Below are the code and all the weights of a small trained network. Each question names an input and a target symbol and asks about switching units off, where a switched-off unit gives its printed mean instead of its output.

import numpy as np


def w(rows, s, z=0):
    codes = np.array(rows[::2]) - 128.0
    scale = np.full(codes.shape[1], s)
    scale[-1] = z or s
    return codes * scale


def f(y):
    return np.maximum(y, 0)


def softmax(a):
    e = np.exp(a - a.max(-1, keepdims=True))
    return e / e.sum(-1, keepdims=True)


def log_softmax(a):
    a = a - a.max(-1, keepdims=True)
    return a - np.log(np.exp(a).sum(-1, keepdims=True))


def net(x, mask):
    ids = ['αβγεθλμξπστψω'.index(c) for c in x.split()]
    T = len(ids)
    res = E[ids] + P[:T]
    u = 0
    for l in range(3):
        q, k, v = (res @ M[l].T for M in (Q, K, V))
        z = softmax(np.where(np.tri(T) > 0, q @ k.T / 2**0.5, -1e9)) @ v
        res = res + np.where(mask[u], z, O[l][:, -1]) @ O[l][:, :-1]
        u += 1
        y = f(res @ A[l][:, :-1].T + A[l][:, -1])
        res = res + np.where(mask[u : u + 4], y, B[l][:, -1]) @ B[l][:, :-1]
        u += 4
    return log_softmax(res[-1] @ U[:, :-1].T + U[:, -1])


Q, K, V, O, A, B = {}, {}, {}, {}, {}, {}
E = w([
[129,129,156,104],'α',
[102,156,201,92],'β',
[54,90,146,51],'γ',
[133,124,164,98],'ε',
[208,26,86,162],'θ',
[184,105,120,163],'λ',
[176,68,115,149],'μ',
[190,186,184,144],'ξ',
[134,254,253,127],'π',
[35,172,224,42],'σ',
[105,180,206,86],'τ',
[241,110,115,207],'ψ',
[114,19,88,112],'ω',
],0.0045)
P = w([
[124,115,132,162],'0',
[95,94,254,45],'1',
[122,88,250,44],'2',
[139,81,241,36],'3',
[236,161,131,150],'4',
[190,175,116,146],'5',
[174,171,102,139],'6',
],0.0065)
Q[0] = w([
[126,115,248,37],'L0H0',
[112,123,3,222],'L0H0',
],0.005)
K[0] = w([
[192,77,9,236],'L0H0',
[74,215,254,19],'L0H0',
],0.0051)
V[0] = w([
[194,44,69,199],'L0H0',
[254,191,155,192],'L0H0',
],0.0072)
O[0] = w([
[202,58,6,6,3],'L0H0',
[254,216,128,143,129],'L0H0',
],0.007,0.00069)
A[0] = w([
[251,177,140,98,222],'L0N0',
[84,31,200,1,252],'L0N1',
[163,55,98,30,198],'L0N2',
[57,150,212,219,220],'L0N3',
],0.0055,0.0043)
B[0] = w([
[254,145,113,120,217],'L0N0',
[107,9,193,86,255],'L0N1',
[160,50,102,25,183],'L0N2',
[93,119,246,229,207],'L0N3',
],0.0052,0.0065)
Q[1] = w([
[109,211,107,253],'L1H0',
[113,225,114,251],'L1H0',
],0.0047)
K[1] = w([
[102,20,239,12],'L1H0',
[108,13,231,2],'L1H0',
],0.0048)
V[1] = w([
[254,108,58,11],'L1H0',
[196,234,165,240],'L1H0',
],0.0065)
O[1] = w([
[210,115,58,2,180],'L1H0',
[191,231,196,217,2],'L1H0',
],0.0072,0.0049)
A[1] = w([
[95,100,253,143,253],'L1N0',
[74,50,145,70,170],'L1N1',
[50,106,177,213,105],'L1N2',
[114,81,171,105,224],'L1N3',
],0.0064,0.005)
B[1] = w([
[108,108,231,226,244],'L1N0',
[87,2,96,106,238],'L1N1',
[38,193,242,104,175],'L1N2',
[128,28,166,148,226],'L1N3',
],0.0048,0.011)
Q[2] = w([
[167,2,219,119],'L2H0',
[120,55,209,114],'L2H0',
],0.0049)
K[2] = w([
[44,191,36,244],'L2H0',
[77,178,4,197],'L2H0',
],0.0032)
V[2] = w([
[176,11,65,33],'L2H0',
[2,55,146,118],'L2H0',
],0.0064)
O[2] = w([
[152,63,29,155,236],'L2H0',
[1,173,47,180,246],'L2H0',
],0.0068,0.012)
A[2] = w([
[55,246,215,124,61],'L2N0',
[254,127,226,43,179],'L2N1',
[174,89,168,174,255],'L2N2',
[19,91,77,170,85],'L2N3',
],0.0056,0.004)
B[2] = w([
[114,161,76,35,231],'L2N0',
[228,254,115,153,184],'L2N1',
[191,63,207,151,182],'L2N2',
[84,212,91,183,248],'L2N3',
],0.0076,0.015)
U = w([
[129,90,174,204,178],'α',
[106,122,159,120,159],'β',
[96,161,125,253,41],'γ',
[129,82,176,212,218],'ε',
[135,119,82,16,3],'θ',
[164,104,135,90,166],'λ',
[131,93,116,66,180],'μ',
[191,150,163,238,196],'ξ',
[149,173,138,62,93],'π',
[82,168,105,72,7],'σ',
[115,132,149,98,124],'τ',
[190,157,99,66,14],'ψ',
[102,142,60,140,195],'ω',
],0.0051,0.0024)

Each question gives the input, a string of symbols that net reads in full, and the target symbol t.
The units are the heads (2 rows each of Q, K, V and O) and the neurons (one row each of A and B). Each row of codes is followed by its name. A weight is (code - 128) times the scale printed after its matrix; where a second scale follows, it is the last column's (O, A, B and U).
mask holds one flag per unit, layer by layer, with each layer's heads first. A switched-off unit (its flag False) gives its mean, the last column of its rows in O or B, instead of its output. The means were averaged over made-up inputs and are rounded, as every weight is.
A unit's drop is (log p(t) with every unit on - log p(t) with that unit switched off) / (log p(t) with every unit on - log p(t) with every unit switched off).
unit that matters most: the unit with the biggest drop
top k neurons: the k neurons with the biggest drops, biggest first
top k neurons in layer l: the k neurons of layer l with the biggest drops, biggest first
drop when u is switched off: that unit's drop, to one decimal
input σ γ γ, target σ: top 3 neurons in layer 0	(L0N3 L0N0 L0N2)
input ξ σ σ, target ξ: top 2 neurons	(L2N1 L0N1)
input ξ λ ψ α ω, target ξ: top 3 neurons	(L2N0 L2N1 L1N1)
input ξ λ ε γ π α, target ξ: top 2 neurons	(L2N0 L1N1)
input γ α ξ, target γ: top neuron	(L2N3)
input π α ε ξ σ σ, target π: top 2 neurons	(L2N0 L1N1)
input ξ ω π, target ξ: top 2 neurons	(L2N1 L0N1)
input ω ε γ ω τ ψ ψ, target ω: top 3 neurons	(L0N1 L1N0 L0N2)
input π β π θ, target π: top 3 neurons in layer 0	(L0N3 L0N1 L0N2)
input ξ π β, target ξ: top 2 neurons	(L2N1 L0N1)
input γ π θ γ, target γ: top 2 neurons	(L2N3 L0N0)
input σ γ μ σ ω σ ε, target σ: top 2 neurons	(L2N0 L1N2)
input ω σ β γ, target ω: top 2 neurons	(L2N3 L1N1)
input γ ψ μ β, target γ: top 2 neurons	(L2N3 L0N0)
input ξ ω ξ μ, target ξ: unit that matters most	L1H0
input μ ω ω, target μ: top 3 neurons	(L0N1 L0N3 L0N2)
input π λ λ, target π: top 2 neurons in layer 1	(L1N2 L1N1)
input π τ γ π, target π: top 2 neurons in layer 2	(L2N0 L2N1)
input π λ ψ, target π: top 2 neurons	(L2N0 L0N3)
input π α ψ, target π: top neuron in layer 1	(L1N2)
input π π τ τ, target π: top 2 neurons in layer 1	(L1N2 L1N1)
input γ μ β α γ ψ, target γ: top 2 neurons in layer 0	(L0N1 L0N0)
input γ ω ε μ, target γ: top 2 neurons in layer 2	(L2N3 L2N0)
input π ω ε ω, target π: top 3 neurons in layer 0	(L0N1 L0N3 L0N2)
input θ ξ ψ μ, target θ: drop when L0H0 is switched off	1.6
input ω μ ω σ, target ω: top 3 neurons in layer 0	(L0N2 L0N0 L0N3)
input ω θ ξ, target ω: drop when L0H0 is switched off	1.3
input ω ξ ω π, target ω: drop when L2N3 is switched off	0.2
input σ ξ ω, target σ: drop when L0N0 is switched off	0.2
